Here is a tiny trained network, its code and every weight. The questions are about switching its units off for an input and a class, where a switched-off unit gives its printed mean instead of its output.

import numpy as np


def w(rows, s, z=0):
    codes = np.array(rows[::2]) - 128.0
    scale = np.full(codes.shape[1], s)
    scale[-1] = z or s
    return codes * scale


def f(y):
    return y / 2 * (1 + np.tanh(0.7978845608 * (y + 0.044715 * y**3)))


def log_softmax(a):
    a = a - a.max(-1, keepdims=True)
    return a - np.log(np.exp(a).sum(-1, keepdims=True))


def net(x, mask):
    res = np.array(x, float).reshape(1, 4) / 4 @ E
    y = f(res @ A[0][:, :-1].T + A[0][:, -1])
    res = res + np.where(mask, y, B[0][:, -1]) @ B[0][:, :-1]
    return log_softmax(res[-1] @ U[:, :-1].T + U[:, -1])


A, B = {}, {}
E = w([
[77,58,194,32,136,140,218,124,205,78],'x0',
[239,96,207,100,148,247,84,84,153,216],'x1',
[127,151,192,110,109,123,123,120,92,107],'x2',
[203,217,66,52,90,64,41,87,177,121],'x3',
],0.012)
A[0] = w([
[167,102,187,94,132,226,129,139,164,185,107],'n0',
[154,192,105,248,119,185,72,157,31,181,144],'n1',
[180,166,82,1,77,110,71,80,209,95,97],'n2',
[212,140,131,90,160,184,92,109,110,180,4],'n3',
[221,97,182,142,110,168,65,77,169,223,147],'n4',
[173,238,62,139,92,89,53,130,108,126,126],'n5',
],0.0095,0.015)
B[0] = w([
[181,141,131,122,125,130,144,95,149,203,217],'n0',
[66,120,114,141,105,116,110,204,147,52,233],'n1',
[78,143,139,179,109,114,114,172,118,17,219],'n2',
[117,147,80,156,79,15,78,148,48,127,168],'n3',
[46,95,174,83,157,139,169,152,139,122,249],'n4',
[189,188,96,94,166,162,169,11,135,208,225],'n5',
],0.012,0.02)
U = w([
[89,152,112,156,126,86,98,153,116,99,255],'0',
[66,120,138,123,140,142,121,153,136,94,72],'1',
[249,160,124,115,147,162,111,75,129,205,59],'2',
],0.017,0.0048)

Each question gives the input, the list of numbers given to net, and the class t.
The units are the neurons (one row each of A and B). Each row of codes is followed by its name. A weight is (code - 128) times the scale printed after its matrix; where a second scale follows, it is the last column's (A, B and U).
mask holds one flag per neuron, in row order. A switched-off neuron (its flag False) gives its mean, the last column of its row in B, instead of its output. The means were averaged over made-up inputs and are rounded, as every weight is.
A unit's drop is (log p(t) with every unit on - log p(t) with that unit switched off) / (log p(t) with every unit on - log p(t) with every unit switched off).
unit that matters most: the unit with the biggest drop
k most important neurons: the k neurons with the biggest drops, biggest first
drop of u: that unit's drop, to one decimal
input [-3,-7,6,3], class 2: most important neuron	(n5)
input [-4,1,0,-2], class 1: 3 most important neurons	(n3, n2, n0)
input [5,2,2,0], class 2: 4 most important neurons	(n1, n2, n4, n0)
input [-8,6,7,7], class 0: 2 most important neurons	(n1, n3)
input [1,2,7,-5], class 2: 2 most important neurons	(n1, n2)
input [-1,7,-2,-1], class 1: 2 most important neurons	(n4, n5)
input [-6,7,1,0], class 1: 3 most important neurons	(n4, n1, n2)
input [8,-2,-7,6], class 0: 2 most important neurons	(n4, n2)
input [2,7,-5,-4], class 2: 3 most important neurons	(n0, n1, n2)
input [-6,-7,-5,1], class 2: 3 most important neurons	(n5, n2, n4)
input [-8,6,6,4], class 0: 2 most important neurons	(n1, n3)
input [6,7,-5,4], class 1: drop of n4	1.6
input [-3,8,8,3], class 0: drop of n3	1.1
input [2,3,-3,-4], class 2: unit that matters most	n1
input [-5,-4,6,5], class 2: drop of n5	1.9
